Here is a tiny trained network, its code and every weight. The questions are about switching its units off for an input and a target symbol, where a switched-off unit gives its printed mean instead of its output.

import numpy as np


def w(rows, s, z=0):
    codes = np.array(rows[::2]) - 128.0
    scale = np.full(codes.shape[1], s)
    scale[-1] = z or s
    return codes * scale


def f(y):
    return np.maximum(y, 0)


def softmax(a):
    e = np.exp(a - a.max(-1, keepdims=True))
    return e / e.sum(-1, keepdims=True)


def log_softmax(a):
    a = a - a.max(-1, keepdims=True)
    return a - np.log(np.exp(a).sum(-1, keepdims=True))


def net(x, mask):
    ids = ['ΓΔΣαζηλμξπτ'.index(c) for c in x.split()]
    T = len(ids)
    res = E[ids] + P[:T]
    r = res
    for j in range(3):
        rows = slice(4 * j, 4 * j + 4)
        q, k, v = (r @ M[0][rows].T for M in (Q, K, V))
        z = softmax(np.where(np.tri(T) > 0, q @ k.T / 4**0.5, -1e9)) @ v
        o = O[0][rows]
        res = res + np.where(mask[j], z, o[:, -1]) @ o[:, :-1]
    y = f(res @ A[0][:, :-1].T + A[0][:, -1])
    res = res + np.where(mask[3:27], y, B[0][:, -1]) @ B[0][:, :-1]
    return log_softmax(res[-1] @ U[:, :-1].T + U[:, -1])


Q, K, V, O, A, B = {}, {}, {}, {}, {}, {}
E = w([
[196,50,157,114],'Γ',
[183,138,97,144],'Δ',
[106,106,57,82],'Σ',
[181,100,124,100],'α',
[134,105,90,98],'ζ',
[246,60,96,78],'η',
[29,139,114,136],'λ',
[147,69,226,175],'μ',
[12,72,29,115],'ξ',
[108,236,235,89],'π',
[60,98,173,118],'τ',
],0.012)
P = w([
[130,192,132,237],'0',
[122,200,113,205],'1',
[114,177,109,168],'2',
[116,135,157,150],'3',
[88,130,113,105],'4',
[83,120,132,94],'5',
[87,107,142,75],'6',
[75,101,144,62],'7',
[75,91,122,35],'8',
[99,64,196,48],'9',
[60,64,166,27],'10',
[44,109,140,1],'11',
],0.0094)
Q[0] = w([
[174,200,91,178],'h0',
[109,70,190,88],'h0',
[135,226,249,192],'h0',
[145,75,167,143],'h0',
[130,198,61,219],'h1',
[103,117,54,111],'h1',
[171,184,74,185],'h1',
[145,93,95,71],'h1',
[105,131,100,224],'h2',
[172,123,114,181],'h2',
[210,135,194,143],'h2',
[197,157,141,154],'h2',
],0.011)
K[0] = w([
[157,155,101,233],'h0',
[134,67,84,44],'h0',
[176,199,28,216],'h0',
[94,164,98,88],'h0',
[140,139,112,245],'h1',
[63,158,140,94],'h1',
[217,180,40,177],'h1',
[126,58,149,97],'h1',
[108,233,153,199],'h2',
[43,162,149,137],'h2',
[94,151,104,86],'h2',
[49,178,163,118],'h2',
],0.011)
V[0] = w([
[80,105,234,165],'h0',
[135,49,50,142],'h0',
[111,196,208,131],'h0',
[55,159,63,58],'h0',
[52,112,93,182],'h1',
[1,86,116,106],'h1',
[127,187,137,133],'h1',
[162,52,61,123],'h1',
[139,106,114,111],'h2',
[142,180,121,97],'h2',
[94,126,117,98],'h2',
[101,127,101,238],'h2',
],0.012)
O[0] = w([
[147,96,254,225,92],'h0',
[142,210,47,154,218],'h0',
[119,26,242,129,30],'h0',
[208,123,101,72,168],'h0',
[217,194,132,101,105],'h1',
[227,164,191,162,253],'h1',
[140,70,136,63,70],'h1',
[132,124,58,214,163],'h1',
[88,172,117,179,194],'h2',
[105,65,140,59,119],'h2',
[114,178,84,143,93],'h2',
[201,181,168,142,17],'h2',
],0.0075,0.0032)
A[0] = w([
[76,113,94,222,146],'n0',
[146,104,165,133,86],'n1',
[105,126,158,106,75],'n2',
[126,80,63,145,64],'n3',
[65,254,190,132,127],'n4',
[90,255,139,250,125],'n5',
[147,180,183,64,178],'n6',
[54,71,123,21,25],'n7',
[72,253,107,143,40],'n8',
[146,63,105,99,178],'n9',
[57,11,154,124,95],'n10',
[100,117,180,92,37],'n11',
[85,167,119,46,107],'n12',
[205,68,99,210,102],'n13',
[108,133,94,155,26],'n14',
[51,120,146,163,88],'n15',
[121,140,160,110,164],'n16',
[65,71,158,190,108],'n17',
[167,183,120,122,253],'n18',
[151,109,74,32,177],'n19',
[134,155,69,123,71],'n20',
[112,114,103,55,86],'n21',
[195,80,137,163,157],'n22',
[132,153,207,146,65],'n23',
],0.0085,0.0057)
B[0] = w([
[114,157,142,42,180],'n0',
[108,176,82,150,150],'n1',
[164,153,105,153,141],'n2',
[122,41,111,112,176],'n3',
[159,54,113,131,189],'n4',
[137,198,138,47,178],'n5',
[115,83,89,223,209],'n6',
[142,143,102,112,171],'n7',
[174,117,224,129,180],'n8',
[81,144,151,179,196],'n9',
[148,173,130,84,180],'n10',
[145,183,55,159,149],'n11',
[159,110,142,100,180],'n12',
[90,190,184,151,159],'n13',
[130,121,253,122,139],'n14',
[200,199,171,67,146],'n15',
[106,100,150,165,168],'n16',
[132,173,89,75,160],'n17',
[80,131,111,199,248],'n18',
[119,86,141,189,254],'n19',
[128,125,77,118,186],'n20',
[163,90,75,66,166],'n21',
[87,178,229,136,173],'n22',
[130,120,42,94,163],'n23',
],0.0062,0.0073)
U = w([
[58,227,155,139,254],'Γ',
[138,100,126,145,218],'Δ',
[180,167,102,159,54],'Σ',
[106,162,135,115,69],'α',
[166,157,124,122,54],'ζ',
[77,192,81,73,155],'η',
[186,141,138,152,73],'λ',
[58,208,165,127,53],'μ',
[175,214,102,169,6],'ξ',
[208,46,190,2,129],'π',
[116,144,199,191,197],'τ',
],0.0081,0.0061)

Each question gives the input, a string of symbols that net reads in full, and the target symbol t.
The units are the heads (4 rows each of Q, K, V and O) and the neurons (one row each of A and B). Each row of codes is followed by its name. A weight is (code - 128) times the scale printed after its matrix; where a second scale follows, it is the last column's (O, A, B and U).
mask holds one flag per unit, heads first, then neurons. A switched-off unit (its flag False) gives its mean, the last column of its rows in O or B, instead of its output. The means were averaged over made-up inputs and are rounded, as every weight is.
A unit's drop is (log p(t) with every unit on - log p(t) with that unit switched off) / (log p(t) with every unit on - log p(t) with every unit switched off).
The circuit of an input: a set's keep is (log p(t) with only the set's units on - log p(t) with every unit switched off) / (log p(t) with every unit on - log p(t) with every unit switched off). Starting from the 12 units with the biggest drops (on a tie, the unit counted first), units are removed one at a time, each time the one whose removal leaves the highest keep (on an exact tie, the one counted first), for as long as the keep stays at least 0.8.
units of the circuit, in order: the units of the circuit, biggest drop first
unit that matters most: the unit with the biggest drop
k most important neurons: the k neurons with the biggest drops, biggest first
heads that matter: for each layer, one digit per head in row order, 1 if its drop is at least 0.15 and else 0, layers parted by /
drop of u: that unit's drop, to one decimal
input η α τ λ ζ η π α, target π: units of the circuit, in order : h0
input α μ Σ Σ τ Σ τ η, target τ: heads that matter : 110
input η Γ α, target η: heads that matter : 110
input Σ Γ η Δ Σ Γ ζ Δ Σ τ Σ, target τ: units of the circuit, in order : h1, h0, n22
input τ μ τ λ, target τ: heads that matter : 111
input η τ τ η, target τ: units of the circuit, in order : h0, n22
input η π ξ τ λ α Δ Σ Γ τ τ, target τ: units of the circuit, in order : h1, h0
input λ η η α Γ η η π π, target π: units of the circuit, in order : h1, n4
input α η Γ, target η: units of the circuit, in order : h1, h0, n0
input Σ Σ τ ζ μ τ Γ, target τ: units of the circuit, in order : h0, h1, n22
input ζ η ξ α π η η π Γ π ζ, target π: 3 most important neurons : n18, n21, n10
input α η ξ η π Σ, target π: heads that matter : 100
input η η ζ, target η: units of the circuit, in order : h1, h0
input ξ μ ξ Δ η η, target η: units of the circuit, in order : h0
input Σ π π η, target π: heads that matter : 111
input τ η τ η ξ η η ζ Γ η α, target η: units of the circuit, in order : h2, h0
input ξ ξ α, target ξ: heads that matter : 111
input τ η λ η τ π τ α, target τ: heads that matter : 110
input μ α π μ τ λ, target τ: heads that matter : 111
input η ξ Γ Γ, target Γ: unit that matters most : h2
input η Σ η π η, target π: 3 most important neurons : n18, n10, n6
input π τ π τ η τ τ ξ Σ λ τ ζ, target τ: drop of h1 : 0.6
